Here is a tiny trained network, its code and every weight. The questions are about switching its units off for an input and a target symbol, where a switched-off unit gives its printed mean instead of its output.

import numpy as np


def w(rows, s, z=0):
    codes = np.array(rows[::2]) - 128.0
    scale = np.full(codes.shape[1], s)
    scale[-1] = z or s
    return codes * scale


def f(y):
    return y / 2 * (1 + np.tanh(0.7978845608 * (y + 0.044715 * y**3)))


def softmax(a):
    e = np.exp(a - a.max(-1, keepdims=True))
    return e / e.sum(-1, keepdims=True)


def log_softmax(a):
    a = a - a.max(-1, keepdims=True)
    return a - np.log(np.exp(a).sum(-1, keepdims=True))


def net(x, mask):
    ids = ['αγδεηθλξφω'.index(c) for c in x.split()]
    T = len(ids)
    res = E[ids] + P[:T]
    r = res
    for j in range(2):
        rows = slice(3 * j, 3 * j + 3)
        q, k, v = (r @ M[0][rows].T for M in (Q, K, V))
        z = softmax(np.where(np.tri(T) > 0, q @ k.T / 3**0.5, -1e9)) @ v
        o = O[0][rows]
        res = res + np.where(mask[j], z, o[:, -1]) @ o[:, :-1]
    y = f(res @ A[0][:, :-1].T + A[0][:, -1])
    res = res + np.where(mask[2:6], y, B[0][:, -1]) @ B[0][:, :-1]
    return log_softmax(res[-1] @ U[:, :-1].T + U[:, -1])


Q, K, V, O, A, B = {}, {}, {}, {}, {}, {}
E = w([
[195,90,158,155,166,138],'α',
[158,111,96,87,151,149],'γ',
[112,193,100,180,110,124],'δ',
[201,101,138,203,96,172],'ε',
[132,211,141,129,115,148],'η',
[129,117,74,124,230,151],'θ',
[101,175,116,133,205,106],'λ',
[115,206,132,201,147,24],'ξ',
[120,54,252,154,114,185],'φ',
[197,108,100,143,86,153],'ω',
],0.022)
P = w([
[61,52,55,32,2,69],'0',
[145,131,139,159,154,217],'1',
[134,160,131,168,126,193],'2',
[137,170,137,178,123,190],'3',
[133,164,136,177,136,187],'4',
[133,183,142,178,140,186],'5',
[139,176,153,191,120,190],'6',
[138,187,146,182,128,189],'7',
[132,187,159,193,144,177],'8',
[125,180,157,175,151,181],'9',
[137,174,152,188,153,189],'10',
],0.0061)
Q[0] = w([
[172,148,120,98,133,146],'h0',
[167,166,144,175,169,205],'h0',
[191,157,94,168,157,166],'h0',
[152,115,105,215,159,101],'h1',
[62,70,93,50,6,41],'h1',
[222,195,84,176,190,150],'h1',
],0.024)
K[0] = w([
[103,115,200,85,117,135],'h0',
[56,71,146,59,85,89],'h0',
[83,57,162,143,108,95],'h0',
[141,64,64,81,92,84],'h1',
[189,251,64,204,176,186],'h1',
[62,102,97,156,67,104],'h1',
],0.019)
V[0] = w([
[179,126,188,100,154,103],'h0',
[70,160,161,143,172,190],'h0',
[153,176,167,122,148,74],'h0',
[195,181,156,100,89,164],'h1',
[91,143,141,132,81,154],'h1',
[82,168,167,6,122,117],'h1',
],0.02)
O[0] = w([
[173,70,143,243,135,190,100],'h0',
[96,81,108,85,178,228,132],'h0',
[167,131,155,134,45,190,3],'h0',
[167,76,228,156,181,102,119],'h1',
[90,113,205,44,90,161,210],'h1',
[166,253,224,125,164,229,92],'h1',
],0.011,0.0066)
A[0] = w([
[92,83,115,166,126,116,250],'n0',
[8,60,156,156,115,123,21],'n1',
[117,81,201,143,176,106,219],'n2',
[104,180,156,143,105,86,250],'n3',
],0.014,0.0024)
B[0] = w([
[99,125,222,145,109,196,219],'n0',
[187,239,85,76,101,117,252],'n1',
[77,72,104,170,124,11,241],'n2',
[161,51,130,122,165,163,245],'n3',
],0.012,0.015)
U = w([
[106,128,188,150,111,174,193],'α',
[207,171,172,120,183,131,109],'γ',
[125,98,174,53,141,170,252],'δ',
[143,183,189,118,120,120,70],'ε',
[103,172,255,106,145,158,25],'η',
[117,145,108,137,158,145,75],'θ',
[102,218,196,128,124,176,222],'λ',
[178,113,135,114,105,175,122],'ξ',
[75,177,184,133,170,140,42],'φ',
[137,103,152,126,160,139,13],'ω',
],0.0083,0.003)

Each question gives the input, a string of symbols that net reads in full, and the target symbol t.
The units are the heads (3 rows each of Q, K, V and O) and the neurons (one row each of A and B). Each row of codes is followed by its name. A weight is (code - 128) times the scale printed after its matrix; where a second scale follows, it is the last column's (O, A, B and U).
mask holds one flag per unit, heads first, then neurons. A switched-off unit (its flag False) gives its mean, the last column of its rows in O or B, instead of its output. The means were averaged over made-up inputs and are rounded, as every weight is.
A unit's drop is (log p(t) with every unit on - log p(t) with that unit switched off) / (log p(t) with every unit on - log p(t) with every unit switched off).
The circuit of an input: a set's keep is (log p(t) with only the set's units on - log p(t) with every unit switched off) / (log p(t) with every unit on - log p(t) with every unit switched off). Starting from all 6 units, units are removed one at a time, each time the one whose removal leaves the highest keep (on an exact tie, the one counted first), for as long as the keep stays at least 0.8.
units of the circuit, in order: the units of the circuit, biggest drop first
k most important neurons: the k neurons with the biggest drops, biggest first
which heads matter: for each layer, one digit per head in row order, 1 if its drop is at least 0.15 and else 0, layers parted by /
input λ δ δ, target λ: which heads matter -> 11
input ε δ λ, target ε: most important neuron -> n1
input θ ξ δ γ ξ ε ξ δ γ λ, target θ: which heads matter -> 01
input γ ε φ, target ε: units of the circuit, in order -> n1, h1, n2
input ε γ δ, target ε: which heads matter -> 11
input δ ω ε λ, target δ: 3 most important neurons -> n3, n1, n2
input γ ε α α η θ, target γ: which heads matter -> 11
input λ α ω λ γ, target λ: which heads matter -> 01
input γ η ω θ λ γ δ γ γ δ, target γ: 2 most important neurons -> n3, n0
input ε ε ε δ γ ξ γ δ ε, target ε: units of the circuit, in order -> n1, h1, n0, h0
input δ α θ γ α ξ, target δ: 3 most important neurons -> n3, n1, n2
input α η ε ξ ξ, target α: 2 most important neurons -> n0, n1
input α η ξ α δ δ γ ε λ α, target α: 3 most important neurons -> n0, n1, n3
input ω δ ε ε φ γ δ λ α, target ω: units of the circuit, in order -> h1
input ε α λ ξ θ α δ η, target ε: which heads matter -> 01
input λ δ ε, target λ: 2 most important neurons -> n3, n2
input δ γ ε, target δ: units of the circuit, in order -> h0, n1, h1
input ω ξ λ, target ω: which heads matter -> 11
input ω δ γ δ α δ ε δ γ δ α, target ω: 3 most important neurons -> n2, n3, n1
input ε η η α λ γ δ η γ φ, target ε: units of the circuit, in order -> n1, n2, h1
input ω ε λ ξ λ ω ε γ γ, target ω: units of the circuit, in order -> h1, h0, n1, n3
input ε α φ δ, target λ: units of the circuit, in order -> n1, n0, h0, h1
input θ α δ δ δ ξ δ γ ε, target θ: units of the circuit, in order -> h1
input γ λ θ ε η λ ε δ δ α ε, target γ: units of the circuit, in order -> h1, n0
